Here is a tiny trained network, its code and every weight. The questions are about switching its units off for an input and a class, where a switched-off unit gives its printed mean instead of its output.

import numpy as np


def w(rows, s, z=0):
    codes = np.array(rows[::2]) - 128.0
    scale = np.full(codes.shape[1], s)
    scale[-1] = z or s
    return codes * scale


def f(y):
    return y / 2 * (1 + np.tanh(0.7978845608 * (y + 0.044715 * y**3)))


def log_softmax(a):
    a = a - a.max(-1, keepdims=True)
    return a - np.log(np.exp(a).sum(-1, keepdims=True))


def net(x, mask):
    res = np.array(x, float).reshape(1, 6) / 4 @ E
    y = f(res @ A[0][:, :-1].T + A[0][:, -1])
    res = res + np.where(mask, y, B[0][:, -1]) @ B[0][:, :-1]
    return log_softmax(res[-1] @ U[:, :-1].T + U[:, -1])


A, B = {}, {}
E = w([
[157,128,133,155,122],'x0',
[73,196,107,203,216],'x1',
[129,128,129,116,121],'x2',
[109,91,138,162,118],'x3',
[118,212,145,1,176],'x4',
[81,111,122,61,199],'x5',
],0.0048)
A[0] = w([
[135,165,100,138,166,42],'N0',
[135,190,46,140,112,181],'N1',
[219,110,47,47,178,71],'N2',
[129,128,108,202,57,6],'N3',
[15,206,93,212,135,211],'N4',
[124,36,163,71,58,182],'N5',
[144,191,193,102,144,70],'N6',
[143,195,115,77,93,56],'N7',
[140,175,116,183,57,214],'N8',
[161,111,127,113,67,200],'N9',
[146,154,103,144,159,202],'N10',
[162,156,195,190,180,165],'N11',
[23,153,139,91,136,68],'N12',
[118,83,167,94,197,38],'N13',
[141,129,130,159,254,208],'N14',
[96,89,165,55,220,137],'N15',
[178,169,168,162,130,45],'N16',
[116,80,97,176,90,2],'N17',
[134,216,138,77,167,176],'N18',
[103,47,106,179,105,34],'N19',
[160,156,183,155,153,44],'N20',
[156,182,140,72,162,83],'N21',
[79,202,127,156,213,123],'N22',
],0.0072,0.0012)
B[0] = w([
[172,86,139,81,113,120],'N0',
[116,64,211,164,128,154],'N1',
[71,170,163,162,106,158],'N2',
[143,172,33,67,102,177],'N3',
[232,116,239,64,165,252],'N4',
[78,92,239,80,154,236],'N5',
[73,189,58,228,77,145],'N6',
[116,151,137,207,176,145],'N7',
[219,133,112,55,60,202],'N8',
[184,127,201,47,181,189],'N9',
[146,80,167,104,121,156],'N10',
[229,91,167,67,153,161],'N11',
[228,132,88,122,102,161],'N12',
[123,177,82,138,100,132],'N13',
[195,70,158,42,24,203],'N14',
[168,140,66,141,4,215],'N15',
[197,28,122,101,200,118],'N16',
[139,176,19,136,106,153],'N17',
[41,133,98,168,65,224],'N18',
[92,210,87,185,124,177],'N19',
[168,58,136,91,143,111],'N20',
[97,157,87,181,77,172],'N21',
[218,133,213,103,117,219],'N22',
],0.004,0.0021)
U = w([
[140,98,253,98,146,186],'0',
[133,128,121,119,101,177],'1',
[53,139,174,187,138,141],'2',
[138,98,102,102,189,44],'3',
[81,188,58,186,92,2],'4',
],0.0071,0.0012)

Each question gives the input, the list of numbers given to net, and the class t.
The units are the neurons (one row each of A and B). Each row of codes is followed by its name. A weight is (code - 128) times the scale printed after its matrix; where a second scale follows, it is the last column's (A, B and U).
mask holds one flag per neuron, in row order. A switched-off neuron (its flag False) gives its mean, the last column of its row in B, instead of its output. The means were averaged over made-up inputs and are rounded, as every weight is.
A unit's drop is (log p(t) with every unit on - log p(t) with that unit switched off) / (log p(t) with every unit on - log p(t) with every unit switched off).
The circuit of an input: a set's keep is (log p(t) with only the set's units on - log p(t) with every unit switched off) / (log p(t) with every unit on - log p(t) with every unit switched off). Starting from the 12 units with the biggest drops (on a tie, the unit counted first), units are removed one at a time, each time the one whose removal leaves the highest keep (on an exact tie, the one counted first), for as long as the keep stays at least 0.8.
units of the circuit, in order: the units of the circuit, biggest drop first
most important unit: the unit with the biggest drop
k most important neurons: the k neurons with the biggest drops, biggest first
drop of u: that unit's drop, to one decimal
input [0,8,5,0,-3,3], class 0: units of the circuit, in order -> N4, N22, N14
input [-5,8,-1,2,-6,5], class 0: units of the circuit, in order -> N4, N22
input [-7,8,1,5,-3,4], class 0: most important unit -> N4
input [6,8,3,-2,-7,-4], class 0: units of the circuit, in order -> N4, N11
input [-1,8,-6,4,-6,-5], class 0: 2 most important neurons -> N4, N11
input [-7,8,-4,-1,0,-3], class 0: units of the circuit, in order -> N4, N22, N14
input [-7,7,-7,-5,-1,1], class 0: 2 most important neurons -> N4, N22
input [-6,8,-5,2,-6,0], class 0: drop of N14 -> 0.1
input [5,7,4,-1,-1,-5], class 0: drop of N10 -> 0.0
input [-5,-4,-5,-4,8,4], class 4: drop of N18 -> 0.1
